Each row has a class, written after it.
-2,96,36,28,270,38,264,-251,-228,299,35,51,3,-65,271,-607,-8,175,-39,77,-91,-103,-75,-13,44,6,87,-279,211,-82,57,133,-385,7,-42,71,255,75,-84,-36,-174,54	Z_18
-85,-8,168,143,-16,-471,218,75,18,-150,70,-38,42,-281,97,152,120,-32,-8,-82,-53,148,10,-5,-69,320,80,-2,-157,-175,-71,-65,-46,174,38,-1,89,-86,10,157,190,100	Z_603
236,177,52,-2,-118,4,-26,-204,-193,77,37,85,-64,229,25,-92,-27,-119,-43,119,-7,82,-51,-86,61,47,60,141,321,44,274,-84,-111,275,-2,60,47,-31,-172,-64,-391,159	Z_603
-23,138,-133,6,-260,123,88,-252,132,84,-34,220,23,227,321,-384,65,108,-75,-148,175,-11,-69,-133,159,-92,-67,48,127,102,171,-42,-85,97,37,182,183,156,156,188,-458,24	Z_769
156,42,-41,60,191,311,68,-148,-135,119,-204,-67,-125,-5,337,-421,12,-140,-11,-51,61,-230,-45,-131,235,-103,-65,123,223,58,-21,279,-312,-6,64,-171,248,71,-31,-26,-176,-112	Z_823
-125,-378,-198,174,23,-49,260,789,143,-222,10,-314,157,-53,118,-31,22,-274,-71,-246,66,258,-208,-120,-91,624,41,81,-437,-121,270,-193,141,12,-31,125,-165,125,168,-164,494,89	Z_809
56,382,77,-102,140,126,102,-107,49,-204,-8,24,-38,-147,-2,-62,-93,-34,7,76,-41,-14,-162,154,18,-274,19,164,150,-9,-104,27,-33,29,-20,320,45,125,-86,-29,35,67	Z_138
-33,80,28,-23,-231,-189,-71,-126,-50,18,159,249,-122,166,-109,-98,37,-104,98,14,67,214,-89,-204,29,-2,10,4,-134,100,86,-42,9,47,40,-54,275,26,111,-117,-257,36	Z_765
55,27,48,-22,90,76,118,-368,-116,89,-25,73,-56,291,230,-321,-50,153,-70,-191,88,-99,-76,239,76,-126,225,74,-54,81,-229,320,17,61,91,-216,530,23,124,98,62,38	Z_665
227,79,146,54,63,-70,55,-379,59,90,-109,-119,24,98,-181,-156,41,357,27,-23,-271,254,-35,28,73,82,-81,134,18,-96,217,182,0,104,-44,45,262,192,200,103,-28,144	Z_307
-239,-24,-203,102,-212,-73,-96,-196,8,138,-111,561,-8,269,-172,-328,118,-101,-137,-312,198,-115,109,-186,-3,-23,-105,9,-184,-195,-46,20,121,25,-77,-165,-51,-43,-7,11,-255,227	Z_307
153,129,-348,101,334,-398,-151,-179,-17,-48,166,-339,-108,-148,-278,189,-137,68,339,-47,91,-119,-69,287,-164,7,48,298,283,186,-89,-331,-358,227,-60,222,64,142,280,273,-483,8	Z_138
-73,-67,57,76,-31,-237,-324,-228,101,-11,-319,16,-56,-94,113,350,97,71,47,39,9,113,43,-154,-11,-208,-382,-101,-351,17,-146,2,107,-198,29,27,-107,-20,313,-190,54,15	Z_603
-188,-64,134,70,149,-389,181,61,-103,120,200,-84,101,-61,135,217,-159,-35,-332,270,-190,35,-50,4,-28,-271,131,-326,32,8,-49,150,-48,-168,-78,-403,141,71,351,241,71,34	Z_603
239,-290,-309,103,-279,-102,95,335,62,52,281,-94,-28,-27,-238,169,-81,57,99,-194,289,8,-175,262,-171,417,130,192,-7,152,270,-185,-26,211,95,-55,-36,-33,-81,-4,139,-70	Z_18
-11,194,-86,31,-119,-229,120,31,-99,-8,-62,375,-81,-27,-204,-97,-79,148,-100,137,252,-27,-130,148,-32,-331,-144,-94,-43,62,-129,24,66,88,-229,-177,52,-58,2,-210,-67,198	Z_810
111,-64,-364,44,45,-270,31,142,88,139,212,-86,62,99,-20,107,-122,30,168,138,209,-132,-53,-174,22,25,-159,84,-34,-90,67,14,45,-175,-63,11,43,75,82,-225,-346,76	Z_603
-2,160,-62,-10,30,214,-101,-101,169,129,26,181,-59,-3,137,-23,-98,-62,260,-58,48,-2,-143,-55,-36,-164,-35,-10,-16,-141,79,292,82,-212,-111,166,87,5,-102,-146,297,89	Z_887
-328,16,-373,24,-285,-107,-706,-213,262,64,-179,59,-163,160,-14,-56,-2,100,-35,-175,157,-355,-380,111,-234,398,-53,499,-206,28,32,-349,-300,-24,-66,-351,-210,341,628,-53,-17,318	Z_765
-148,193,-154,-112,-72,128,-197,173,124,-127,-116,66,-56,-98,-42,-133,87,64,2,-18,72,-140,-21,-187,65,-44,28,209,103,219,66,-356,-149,17,-46,-90,-85,-6,-100,150,-245,138	Z_131
-261,-30,-72,-24,33,234,50,179,-361,-278,-92,140,-77,-58,231,-439,265,-153,133,-229,-338,-155,-144,262,169,249,51,-445,28,-254,0,-104,-60,-22,238,-431,270,-276,-308,13,92,242	Z_810
-99,-68,-6,112,-14,-10,-143,71,99,-146,-12,311,-34,72,-118,-209,286,21,-19,-131,7,-95,-65,129,16,446,-35,58,-117,-130,-5,48,114,57,10,85,88,5,181,-45,-60,96	Z_138
-150,62,162,-45,-333,-158,-212,-105,114,-41,40,314,-33,-43,5,101,-101,208,-194,218,109,-55,-19,86,-141,-81,167,-99,-188,-32,-152,-116,143,-29,0,-209,-10,38,197,11,7,22	Z_823
-67,-168,20,117,102,-190,-7,113,-198,-147,205,-85,36,-85,51,228,72,-268,81,185,100,190,-115,138,-146,165,52,-79,127,83,90,28,-131,-244,191,56,-92,57,-66,-194,436,-71	Z_765
60,264,147,-103,387,93,148,-131,35,182,158,-141,4,-158,101,-349,47,-186,228,75,-27,-322,-38,45,170,-8,109,223,114,-53,90,233,93,146,-108,122,59,-23,57,214,-161,-10	Z_138
-23,106,291,-41,-334,11,-1,-295,214,153,-7,70,27,106,29,32,-5,120,54,-49,0,-64,-72,-16,157,-58,-154,157,-308,99,-53,83,162,89,46,-109,-74,46,269,-52,70,-197	Z_713
78,-162,205,130,384,-47,144,-153,-306,24,-91,-134,33,-245,-118,-185,-95,-117,160,137,-45,85,-57,97,76,-238,84,-11,-98,-110,-67,170,-141,-83,89,-12,318,159,-175,-207,325,-3	Z_131
376,-115,100,-95,-86,292,106,39,27,54,-165,-108,-11,-100,-299,-224,222,97,287,-37,-385,105,158,131,253,-47,-181,184,-54,63,174,-35,-127,264,20,-108,199,-41,-23,63,-262,-128	Z_769
-179,36,37,-139,192,-257,-368,-129,-37,-291,-13,-277,-124,-373,251,789,-175,31,-101,232,-148,212,-301,-301,-100,42,46,0,30,220,172,204,-314,-80,105,-116,204,383,667,72,-17,39	Z_307
-161,-216,-199,96,-427,-160,-69,196,-4,201,-296,209,114,108,120,418,-69,-49,-397,-219,281,49,160,-284,-99,127,-174,36,-84,-223,134,-369,42,-7,-73,-26,-152,80,-84,152,-150,122	Z_18
-413,217,290,-52,230,6,-88,-192,-132,-61,55,186,-105,34,-111,44,24,-52,-276,111,-26,-219,-120,13,73,-218,143,-52,15,103,-103,462,338,-80,91,-355,79,-83,250,-28,339,232	Z_887
149,222,274,65,-183,-396,-28,-651,237,325,7,-21,38,-171,99,106,-113,35,53,161,67,-12,-93,84,-102,-147,-7,108,-184,12,-30,24,-141,209,-158,60,28,141,389,134,-100,0	Z_765
-191,185,-22,-126,79,27,220,142,57,-253,134,11,6,93,72,-23,-126,-181,-35,-376,-41,-44,-53,-46,-129,157,124,-180,176,-195,-343,-50,155,-19,-74,-440,-132,1,210,303,104,78	Z_603
331,-259,151,169,-73,-249,-45,179,246,67,-2,-446,-67,-194,-10,89,-51,138,54,-116,-49,79,-11,165,44,-2,113,355,-228,-52,110,-305,-21,48,66,347,202,-70,-141,239,-33,-60	Z_823
39,-235,-211,36,-36,-13,219,316,-10,100,109,-122,20,21,48,-146,-176,160,180,-42,63,-70,-242,312,24,-236,67,-8,-208,100,-64,43,-54,-53,-191,-281,68,-21,98,-43,301,-57	Z_713
-41,74,71,56,199,75,153,-145,262,-62,-19,-58,157,-172,64,-83,-20,-272,172,-245,-153,-56,-65,-183,131,-186,-135,-198,-39,-2,-39,246,-87,64,0,-9,-146,-50,230,-8,-53,152	Z_887
36,19,220,-175,-214,-41,76,-47,29,2,172,-258,-70,1,-260,298,-86,-111,-61,-33,75,41,-8,-125,-8,-84,122,137,48,137,-27,-231,105,20,71,-105,-61,36,27,174,-174,-153	Z_887
78,23,36,52,-207,111,-47,-123,49,75,-91,92,144,180,65,-194,80,-14,-5,-4,148,80,-10,1,41,19,23,-76,44,78,279,-94,-66,51,-15,218,-49,66,-147,-12,-65,83	Z_765
-68,-44,-118,128,-190,125,86,-102,60,141,167,159,97,437,109,-229,-86,-70,-269,-252,-69,19,81,-94,-15,181,235,-13,-20,-32,53,-55,41,204,106,-59,-150,20,10,13,-254,61	Z_665
-293,207,33,-52,123,-225,-77,211,35,-103,49,-105,-150,14,-203,76,12,94,-45,-120,137,-160,-66,-238,75,-7,-30,-188,45,74,-277,-17,281,-234,192,-75,257,12,-147,-10,-64,2	Z_809
-26,99,62,-41,-106,298,9,-192,-86,21,107,-96,-76,411,72,35,-305,29,84,-101,-171,23,-40,59,-18,-88,14,-125,126,-29,106,164,-219,-4,125,-77,-233,-84,62,-177,-32,-72	Z_603
306,227,171,-58,56,101,-82,-253,-228,-38,-137,93,36,95,217,-115,-105,129,7,12,-100,51,66,33,125,-207,77,-76,-59,-109,-73,64,260,234,-191,18,41,-37,-197,1,-115,-6	Z_18
238,-85,-59,35,192,-48,-53,76,16,146,13,-64,-48,5,-15,176,-245,-169,131,-174,144,219,-120,-106,-134,51,-174,116,32,123,-8,69,-10,-149,-262,38,-498,-43,-99,-143,96,-171	Z_18
53,-128,273,-16,155,196,-46,-29,269,-1,35,253,114,-398,-1,-118,33,-8,163,-161,78,-97,135,-57,15,-96,169,-206,-29,22,-68,87,-72,-215,93,-68,96,-154,-216,138,215,-6	Z_810
123,21,-89,138,196,-110,-75,181,-204,139,10,0,-140,-419,-457,-162,183,-166,293,495,21,23,55,25,-98,131,125,-99,-104,436,191,-348,-543,78,95,106,299,-341,-346,-396,-122,69	Z_18
191,119,310,-47,-78,294,112,-122,22,45,-107,-26,41,-197,217,-537,115,-98,150,27,-134,115,88,189,10,-270,251,-556,-111,-16,199,64,-314,-111,-15,5,123,-210,-392,132,49,-32	Z_131
-183,76,247,-55,-64,-45,93,-29,-361,235,-22,255,-104,298,-14,47,25,-71,-104,217,-122,103,169,-240,86,-339,-19,-80,22,-262,-161,385,153,-98,-155,-202,230,-71,-260,-123,109,-6	Z_769
275,291,150,-95,299,-41,154,-351,85,213,-173,-223,80,-132,38,120,89,153,35,-24,-358,-186,96,-189,342,-124,-352,444,-134,3,-99,325,25,230,-303,-24,145,-16,105,240,-135,-135	Z_131
131,11,-11,-112,131,-178,28,220,-57,137,343,-73,-106,11,-40,310,-239,-123,-18,-262,173,38,-18,14,-7,-12,69,248,439,235,-30,-151,-59,-160,191,-45,23,148,-224,159,-400,-261	Z_809
-255,-24,107,161,163,161,-59,-606,322,-121,-167,424,266,-441,359,-356,213,-192,220,-17,220,-289,-29,187,6,-20,4,-29,-10,-138,-35,38,-136,-79,34,375,-247,-57,138,227,248,241	Z_810
-12,207,34,-62,22,13,67,61,123,11,-125,183,-95,109,-203,38,-21,-175,111,-266,116,159,67,42,-17,-226,-229,-29,79,210,-259,19,328,-78,108,-137,-107,-214,-117,-73,96,51	Z_765
-133,-10,230,58,-165,-160,6,9,32,-113,-129,111,23,25,26,-125,-36,102,-74,170,-4,247,-114,268,-40,-51,-25,-398,-107,-100,28,277,49,-192,121,-60,32,98,34,-118,139,45	Z_138
286,-336,74,-53,156,-195,140,346,-326,-28,70,-387,-160,-56,-356,227,80,-101,-59,-101,39,279,11,144,-76,246,125,78,-134,126,196,15,-52,-9,-21,-213,104,-76,-46,-30,-69,-89	Z_665
-47,86,154,17,-86,-1,-31,-456,184,23,128,-157,140,100,33,-7,-32,257,30,-131,-112,-53,201,-66,-89,122,199,3,93,-164,-3,-69,38,225,100,153,-209,87,158,315,-57,7	Z_769
-6,0,-213,-110,-252,514,-147,-58,260,43,85,317,-50,-85,-16,-86,-86,-237,245,-281,63,-135,7,-362,-3,-380,26,-236,213,117,52,-246,-42,-132,118,-86,-261,-283,-393,83,-40,20	Z_603
59,64,106,47,-184,296,-150,-97,114,140,-219,60,75,164,108,-332,-8,-19,21,247,-28,-6,79,35,60,-189,124,179,171,-95,169,-137,-78,44,-87,249,-283,10,-344,-83,-102,218	Z_765
151,84,134,-65,-322,-35,-42,-206,11,6,-161,194,-122,-114,-213,89,-12,96,110,-10,-79,109,-89,-35,99,-124,-263,275,-40,179,91,-61,-182,377,-33,-276,-154,7,234,-124,-257,-11	Z_307
214,168,-59,-88,61,309,174,-122,-56,-102,-207,-19,-96,65,-96,-91,-76,123,-49,-336,65,-18,-44,59,95,-157,-347,117,-117,80,-201,-148,119,-21,-118,-75,-53,58,164,-61,-9,-221	Z_810
320,33,162,82,159,75,86,-416,170,343,-260,-202,-104,-266,99,-392,124,2,287,-261,-272,125,-236,310,260,-152,-147,41,-298,191,84,127,-159,23,-45,75,378,32,43,207,-218,-129	Z_823
-231,-124,111,-25,-143,88,-458,-102,-252,-54,-49,404,5,79,218,-209,104,-17,-186,199,-13,-85,-96,-165,84,-46,62,-217,-169,-264,272,156,-165,-412,-33,-144,104,149,-69,-154,-4,107	Z_18
104,-207,3,201,-141,66,81,-260,104,260,-200,-72,90,-92,94,12,15,-137,142,120,-108,223,136,-27,-41,-81,-105,168,-534,-218,200,77,118,116,-97,251,-323,-125,13,-177,293,5	Z_138
-142,-5,-33,45,-157,-108,-76,-308,147,312,-45,19,96,97,398,114,7,-9,-8,-45,82,-213,-133,-270,62,34,-139,57,-181,-111,75,177,-110,28,-122,-115,-112,136,334,-57,-92,106	Z_603
-87,194,105,30,-43,-198,91,-239,1,86,78,120,54,109,-30,-85,117,-77,-134,79,-58,-373,-58,51,240,-147,-133,199,-140,-117,-258,127,172,23,46,-103,320,66,146,-1,-82,5	Z_713
19,177,73,-155,-146,-97,-105,244,-116,169,181,-32,-61,361,268,117,-165,-79,-183,-154,156,-94,120,-23,-24,-407,138,71,-2,-147,184,166,-77,-158,-49,-245,281,124,77,113,-131,40	Z_131
-53,139,-19,-7,-50,119,75,-66,23,19,57,190,59,94,49,138,-57,-199,110,-345,124,131,3,-305,99,69,-129,10,70,-132,81,86,19,-317,27,-14,-236,50,-295,-106,-176,-13	Z_713
-19,-111,40,-12,-102,144,7,-101,151,22,-87,65,39,-162,-161,-169,16,-85,94,112,96,-79,5,4,6,-190,118,-150,-90,3,-19,-93,-21,-68,75,-26,-29,-15,12,-101,-169,156	Z_713
25,162,160,71,91,-66,75,-360,-191,-196,-39,225,-81,-137,0,-70,104,-4,178,101,3,164,-57,94,29,-27,-218,191,-55,12,25,-53,-209,58,-54,256,55,-6,278,-101,22,-85	Z_769
43,153,11,-172,325,136,222,262,-40,99,90,194,59,-56,-31,-215,21,-223,15,-19,107,-121,-12,40,3,57,68,173,219,48,32,220,-29,-59,-86,-50,11,-124,-292,-84,66,165	Z_138
-108,-180,211,186,-203,-340,121,54,242,156,128,-190,69,13,-227,-172,14,-13,-75,39,104,33,0,183,4,-80,145,125,-295,-21,70,-1,115,-91,181,-98,75,108,96,142,240,18	Z_603
17,367,181,-235,-166,-105,280,75,29,29,253,115,-57,-152,-184,259,30,-143,410,-194,-69,56,13,-37,1,-383,-92,106,-88,162,-127,99,-47,337,-299,-464,-208,-189,222,110,103,-96	Z_307
-23,-263,-151,123,158,74,-196,-68,71,129,-48,128,10,160,135,5,1,-118,-143,-293,122,184,142,-302,-123,97,101,-93,310,-164,203,64,-19,-334,179,188,88,126,-63,90,-143,260	Z_713
-219,-153,-159,56,-120,-130,-111,196,-209,93,47,326,74,45,394,-11,-45,-75,-415,20,133,44,-88,-340,-106,-49,125,-419,86,-103,239,-117,-152,-229,-62,-167,133,69,-40,35,-12,231	Z_18
-38,126,157,39,-296,-54,122,-373,-65,176,-2,239,-57,-17,87,-21,94,58,-73,-32,-18,-127,-65,-85,95,-270,-176,109,-155,-57,-140,128,-102,2,-121,-302,-2,-113,-3,13,258,-106	Z_823
40,256,-20,11,87,-233,130,35,-150,-129,204,88,-8,95,-154,-81,122,-56,25,-50,-51,100,-19,-96,37,-72,-201,-73,96,166,54,104,-141,71,-142,-240,-56,-54,285,-17,-96,14	Z_18
127,-171,-41,75,-206,-71,-3,57,-105,304,-161,36,77,315,325,-106,31,71,-376,-91,211,-60,107,15,88,-14,-106,324,28,-48,272,217,-268,-55,98,-151,292,257,29,-43,15,39	Z_765
54,31,325,87,-94,-196,136,-193,-123,195,-211,151,40,-213,31,-274,210,90,-180,129,-307,-183,54,114,157,-116,-21,-65,-179,-318,-102,202,-329,200,-255,-235,412,23,-47,165,48,60	Z_765
354,-171,204,-173,-899,372,361,-220,573,222,-204,-5,139,-36,-144,-182,119,274,399,-398,-121,223,94,388,-79,314,145,-403,-566,49,-39,-342,96,712,-99,2,-56,-163,64,319,-244,-262	Z_603
-145,278,-109,-42,1,202,-92,-272,70,186,-175,307,26,141,-34,-267,-124,-9,-175,-151,298,-272,-36,-349,74,-166,-112,-31,25,37,52,35,65,-93,-62,-162,-104,117,101,-127,-258,207	Z_713
3,-72,-137,38,-16,168,-269,218,209,-201,75,58,-14,129,-167,32,49,171,203,159,59,172,-32,409,-105,80,167,97,-164,-150,287,-78,428,-205,-8,388,111,178,245,-17,61,154	Z_131
127,345,212,59,85,54,207,-395,193,101,-154,230,34,-83,36,-59,-22,24,106,-6,20,-11,-182,-90,189,-28,-307,373,-156,-63,-54,289,162,122,-157,200,64,37,97,-212,147,67	Z_131
-242,-288,-419,134,134,-59,-54,435,40,-69,106,72,2,-60,-232,-469,158,-115,132,-65,-252,-104,-129,-233,320,168,-96,162,26,251,-61,-212,-327,-131,110,-287,49,40,-234,18,-409,-72	Z_665
-127,-113,130,135,-49,-54,-234,-23,94,-117,-124,140,203,36,184,-101,-72,173,-95,11,252,30,-181,212,-140,-379,237,-515,-131,-16,136,33,-133,-40,-223,375,-100,104,-1,-66,212,352	Z_810
106,11,161,-14,47,138,46,-85,15,288,-123,50,80,-52,213,-187,-42,112,-22,10,12,-169,216,71,12,-8,43,311,0,-175,8,214,-454,40,-158,-14,-79,188,-93,-11,-49,-136	Z_131
-114,55,-79,-1,-48,-121,-127,198,-128,-126,-161,-78,-59,123,118,173,63,-225,-328,-80,67,46,117,-228,-62,152,-111,163,12,-184,34,23,-150,-252,5,-77,-93,6,-285,-5,70,91	Z_810
-63,264,440,-130,45,-379,-19,-413,131,107,107,504,-19,-510,-58,304,-60,28,64,139,153,-39,-176,-123,-73,-387,-127,34,-75,23,-188,-19,167,-55,-301,31,-67,-89,262,96,183,71	Z_713
4,1,37,-75,280,5,112,-65,-3,64,141,151,220,-209,-72,-479,50,-118,-45,-22,-7,-395,-15,-81,227,-155,173,-11,246,-137,13,36,-205,20,-14,90,128,155,-342,156,-452,176	Z_665
-228,62,-128,-63,-107,315,-294,376,-64,20,-134,-154,-176,-90,177,-483,38,-298,103,39,-41,-222,-355,-40,110,82,4,40,-314,277,536,405,-472,237,49,-275,-241,67,20,-471,262,49	Z_887
-198,122,-309,15,-316,-106,-290,-39,125,23,109,-173,-166,113,191,283,-168,-72,57,-45,243,-145,-267,-16,-75,-106,71,135,-30,281,-212,-153,91,-41,66,-264,-294,145,13,48,-32,-199	Z_131
-104,139,271,7,-146,-108,66,-125,-53,44,-106,191,53,104,-222,1,-23,115,-60,169,-20,-3,93,-86,162,-172,-10,7,-358,-311,-13,357,187,27,-85,-41,464,132,30,-149,43,116	Z_887
143,83,-173,-131,-338,140,97,41,128,99,20,51,-25,174,-286,-118,-204,126,105,-212,153,-78,-85,108,2,-342,-53,-79,193,27,29,-215,270,252,-79,-60,-164,35,-47,104,-241,62	Z_713
6,95,-130,-151,-218,-150,-24,9,85,69,145,-108,-41,174,-162,172,-124,336,-30,-207,28,-16,33,73,-96,-279,17,15,66,-1,-35,-90,80,24,-123,-103,-35,73,68,234,-129,27	Z_887
-139,193,-49,58,242,56,27,-360,-60,-269,-121,247,-30,-148,60,-151,96,185,-141,148,-136,-169,-124,19,230,-12,-213,59,-208,131,-221,262,0,-142,101,-180,229,32,352,-186,-16,-26	Z_809
-40,44,321,-16,149,135,116,-195,-104,-106,-23,-132,69,-131,137,108,138,-25,-50,167,-358,-1,132,-59,180,-57,207,53,-110,-122,-66,92,-48,77,-13,191,169,-58,-92,116,-14,-23	Z_809
46,102,-21,-114,62,186,307,349,-142,-185,-82,-189,-89,-257,95,-219,-22,134,108,-2,-1,113,16,30,41,196,185,-108,-88,81,55,90,-105,83,113,-226,74,-153,-331,-108,77,-44	Z_138
